Below is a small trained network, with its code and all its weights. Each question gives an input and a class and asks what happens when units are switched off, that is, made to give their printed mean instead of their output.

import numpy as np


def w(rows, s, z=0):
    codes = np.array(rows[::2]) - 128.0
    scale = np.full(codes.shape[1], s)
    scale[-1] = z or s
    return codes * scale


def f(y):
    return np.maximum(y, 0)


def log_softmax(a):
    a = a - a.max(-1, keepdims=True)
    return a - np.log(np.exp(a).sum(-1, keepdims=True))


def net(x, mask):
    res = np.array(x, float).reshape(1, 5) / 4 @ E
    y = f(res @ A[0][:, :-1].T + A[0][:, -1])
    res = res + np.where(mask, y, B[0][:, -1]) @ B[0][:, :-1]
    return log_softmax(res[-1] @ U[:, :-1].T + U[:, -1])


A, B = {}, {}
E = w([
[69,123,114,125,85,205,92],'x0',
[122,78,178,193,167,138,88],'x1',
[135,113,245,77,82,99,96],'x2',
[47,121,95,83,167,85,76],'x3',
[129,125,128,129,128,128,129],'x4',
],0.011)
A[0] = w([
[115,198,66,49,74,110,193,29],'neuron 1',
[197,123,154,219,53,180,188,8],'neuron 2',
[155,100,133,146,153,39,200,26],'neuron 3',
[91,128,128,88,181,117,117,39],'neuron 4',
[191,135,157,209,94,161,150,36],'neuron 5',
[109,38,172,255,225,147,80,1],'neuron 6',
[171,93,133,176,188,37,154,70],'neuron 7',
[82,136,93,79,139,78,111,99],'neuron 8',
[86,97,138,140,109,217,90,52],'neuron 9',
[172,127,117,108,191,77,145,33],'neuron 10',
[161,139,155,151,197,88,157,98],'neuron 11',
[67,97,128,131,178,97,74,115],'neuron 12',
[93,161,56,156,154,172,192,19],'neuron 13',
[142,106,37,201,203,143,153,131],'neuron 14',
[65,107,104,138,157,63,101,35],'neuron 15',
[76,93,101,153,77,225,121,50],'neuron 16',
],0.0095,0.0063)
B[0] = w([
[249,132,103,241,90,169,2,216],'neuron 1',
[116,118,95,30,222,179,188,223],'neuron 2',
[64,204,99,56,93,142,76,173],'neuron 3',
[162,105,109,33,191,177,166,152],'neuron 4',
[134,113,91,51,160,187,175,196],'neuron 5',
[250,137,83,188,84,121,11,229],'neuron 6',
[64,204,81,98,71,122,87,201],'neuron 7',
[164,83,124,116,170,171,166,191],'neuron 8',
[71,168,101,128,88,111,87,185],'neuron 9',
[70,203,102,114,85,130,112,161],'neuron 10',
[57,153,85,102,133,99,115,184],'neuron 11',
[171,94,108,90,164,194,204,204],'neuron 12',
[137,88,234,68,115,101,103,199],'neuron 13',
[102,20,216,90,86,82,126,255],'neuron 14',
[145,148,120,41,196,187,183,172],'neuron 15',
[33,243,84,63,75,84,138,203],'neuron 16',
],0.008,0.0078)
U = w([
[149,125,97,76,190,191,179,81],'0',
[44,205,91,106,88,97,111,79],'1',
[125,117,125,137,123,108,140,250],'2',
[217,127,106,164,104,131,82,102],'3',
[126,66,249,73,87,79,121,93],'4',
[106,116,151,196,143,101,209,153],'5',
],0.012,0.017)

Each question gives the input, the list of numbers given to net, and the class t.
The units are the neurons (one row each of A and B). Each row of codes is followed by its name. A weight is (code - 128) times the scale printed after its matrix; where a second scale follows, it is the last column's (A, B and U).
mask holds one flag per neuron, in row order. A switched-off neuron (its flag False) gives its mean, the last column of its row in B, instead of its output. The means were averaged over made-up inputs and are rounded, as every weight is.
A unit's drop is (log p(t) with every unit on - log p(t) with that unit switched off) / (log p(t) with every unit on - log p(t) with every unit switched off).
The circuit of an input: a set's keep is (log p(t) with only the set's units on - log p(t) with every unit switched off) / (log p(t) with every unit on - log p(t) with every unit switched off). Starting from the 12 units with the biggest drops (on a tie, the unit counted first), units are removed one at a time, each time the one whose removal leaves the highest keep (on an exact tie, the one counted first), for as long as the keep stays at least 0.8.
units of the circuit, in order: the units of the circuit, biggest drop first
unit that matters most: the unit with the biggest drop
top k neurons: the k neurons with the biggest drops, biggest first
drop of u: that unit's drop, to one decimal
input [7,3,7,6,0], class 1: units of the circuit, in order : (neuron 14)
input [-2,-4,-7,-2,-6], class 4: units of the circuit, in order : (neuron 14; neuron 13)
input [3,-6,3,-6,-4], class 0: top 3 neurons : (neuron 2; neuron 6; neuron 14)
input [7,7,-7,-2,-6], class 1: top 4 neurons : (neuron 16; neuron 9; neuron 1; neuron 8)
input [-2,6,-5,-2,0], class 3: top 2 neurons : (neuron 6; neuron 16)
input [-1,-5,4,-3,4], class 3: units of the circuit, in order : (neuron 14; neuron 1)
input [4,-6,6,1,-1], class 3: units of the circuit, in order : (neuron 1; neuron 14; neuron 16)
input [-4,-7,-8,-2,4], class 4: units of the circuit, in order : (neuron 14; neuron 13)
input [4,-7,-8,-3,-7], class 4: units of the circuit, in order : (neuron 13; neuron 14)
input [7,-8,-8,-3,-5], class 3: top 2 neurons : (neuron 1; neuron 7)
input [-4,3,-1,3,-1], class 1: top 3 neurons : (neuron 7; neuron 1; neuron 11)
input [-5,2,0,3,-5], class 1: units of the circuit, in order : (neuron 7; neuron 11)
input [2,4,6,4,-8], class 2: top 2 neurons : (neuron 14; neuron 13)
input [3,1,-7,6,1], class 4: unit that matters most : neuron 14
input [1,7,4,-7,4], class 0: top 2 neurons : (neuron 2; neuron 5)
input [2,0,2,-5,-4], class 0: units of the circuit, in order : (neuron 2; neuron 14)
input [8,8,-1,-7,-2], class 1: top 2 neurons : (neuron 16; neuron 9)
input [-1,-2,-8,8,-1], class 0: top 4 neurons : (neuron 15; neuron 12; neuron 8; neuron 4)
input [4,-7,-4,5,4], class 3: top 2 neurons : (neuron 1; neuron 2)
input [6,-8,0,-1,-5], class 3: units of the circuit, in order : (neuron 1)
input [6,2,3,-4,-4], class 1: top 2 neurons : (neuron 16; neuron 9)
input [-1,5,-1,-7,-1], class 0: top 2 neurons : (neuron 2; neuron 5)
input [1,6,-5,2,5], class 3: top 2 neurons : (neuron 6; neuron 2)
input [-6,-8,8,-2,-2], class 3: top 2 neurons : (neuron 1; neuron 14)
input [-2,8,-2,0,-3], class 3: drop of neuron 6 : 1.6
input [-8,-5,3,-2,8], class 1: drop of neuron 7 : 0.0
input [5,3,-4,-4,5], class 1: drop of neuron 9 : 0.4
input [-2,-6,-6,-2,-3], class 3: drop of neuron 16 : 0.1
